Read these off the array that follows. Counting starts at 1.
1) Report the top-left entry.
2) Report the entry at row 1, column 3.
3) Report the entry in row 3 and column 2.
4) Report the entry in row 2 and column 2.
5) Report the entry at row 2, column 1.
6) Report the bottom-right entry.
7) Report the entry just right of the largest entry.
8) Report the entry in row 3 and column 1.
  4    0    0    6    0    1   -2   -1    0    0    0   -3   -1
-16  -20   -7   -2  -36   -2  -13   -7  -15  -38  -20   -4  -40
-14    0    0   27    1   -1  -13   40    0    1    0    1  -46
-20   -6   -2   17  -11   -4  -14   37   -5  -11   -6    2  -52
 -9  -17   -6  -16  -32   -3   -5  -22  -13  -34  -18   -5  -14
-14    2    1   24    5   -4  -11   48    2    5    3    3  -42
  0   20    7   29   37   -3   -2   55   15   39   21    3  -10
 15   22    7   10   41   -1   10   22   17   43   23    2   32
 18   20    7    4   36    0   11    7   15   38   20    0   41
-19   -6   -2   18  -11   -4  -14   37   -5  -11   -6    2  -52
1) 4
2) 0
3) 0
4) -20
5) -16
6) -52
7) 15
8) -14

X =
[[  7 -26  25  13  25  -8   6  43 -22 -25  -3  -1   4  38   4 -11]
 [-13 -16   2  16 -12  10   8 -18 -15 -21  -5  -2   4  -2  16  -5]
 [ -7  -4  11  24  -7  -3   2  -2 -13 -23   2  -7  15  -7  11  -5]
 [  0  -6   7  10 -15   0   0  16 -11  -7  -5  -3   6  -2  -1 -12]
 [-10  -7   4   6  -6  -1  -7   6 -14 -21  -4   7   8  -7   3  -5]
 [ -3 -13   4   6 -16  -4   9  -8 -15 -20   6  -5   1  -3  -2   4]
 [ 10  -7   8  13  -9   0  -1  25 -13  -6  -8  -3   8   4   8 -31]
 [  7  30  18  -1 -15 -14   8  -3  -7   0  15 -12  11  -8 -27   0]
 [  0  -1  11   5  -7  -5  13   4 -15 -10   2  -4   6  -1  -3  -3]
 [ -6  -6  18  17 -13  -8  -7  -1 -11 -26   9  -7  22  10   2  -2]
 [  6   0   8   7 -15  -5  -9  19 -16 -23  -3   2  16  -3   2  -6]
 [-20 -41  -1  13 -13  48  -4  -9  11  -6   2 -16 -54  -4   6  -8]
 [ -3  -6   3   8 -17  -3  10 -15 -16 -19   4  -6   3  -9   2   3]
 [  2  14  23   9 -17  -9   0  -4  -5  -6  14 -16  16  -5 -15  -2]
 [-16 -48   4  35  -9   8  -8   4  22 -12  10 -39 -50   3   4 -15]]
Counting starts at 1.
Find the entry in the bottom-left corner.
A: -16
Find the largest entry.
A: 48
The entry just left of the largest entry is -13
Find the entry at row 1, column 3.
A: 25
The entry at row 1, column 1 is 7
Find the entry in the top-right corner.
A: -11
Find the entry just right of the largest entry.
A: -4
The entry at row 3, column 3 is 11
The entry directly below -31 -> 0
Find the entry in the bottom-right corner.
A: -15
The entry just right of the smallest entry -> -4
The entry directly below 30 is -1
The entry at row 3, column 1 -> -7
Find the entry in row 3 and column 2.
A: -4
The entry at row 1, column 2: -26
The entry at row 2, column 1 is -13
Find the entry directly below 23.
A: 4
Find the entry in row 2 and column 2.
A: -16
Find the entry directly above the largest entry.
A: -5
The top entry of the column that holds the largest entry: -8
Find the entry directly above 35.
A: 9
Find the bottom entry of the column that holds the smallest entry.
A: -50
The top entry of the column that holds the smallest entry: 4
The bottom entry of the column that holds the largest entry -> 8
Find the entry directly below the smallest entry.
A: 3

[[ -6  32   6 -25  19  -2  -4 -49]
 [ -5  33   7 -25  20  -1  -5 -49]
 [ -8  30   4 -25  16  -3  -1 -49]
 [ -8  31   5 -25  17  -3  -2 -49]]
The entry directly below 20?
A: 16
The last entry, reading row by row?
A: -49
The entry just right of 19: -2
The entry just right of 20: -1
The second entry on the diagonal from the top-right corner: -5
The entry directly below the largest entry -> 30
The entry just left of 19: -25
The entry directly above the largest entry?
A: 32
The largest entry in the last row is 31
The entry in the top-right corner?
A: -49
The 1st entry in reading order -> -6
The entry just right of 5?
A: -25
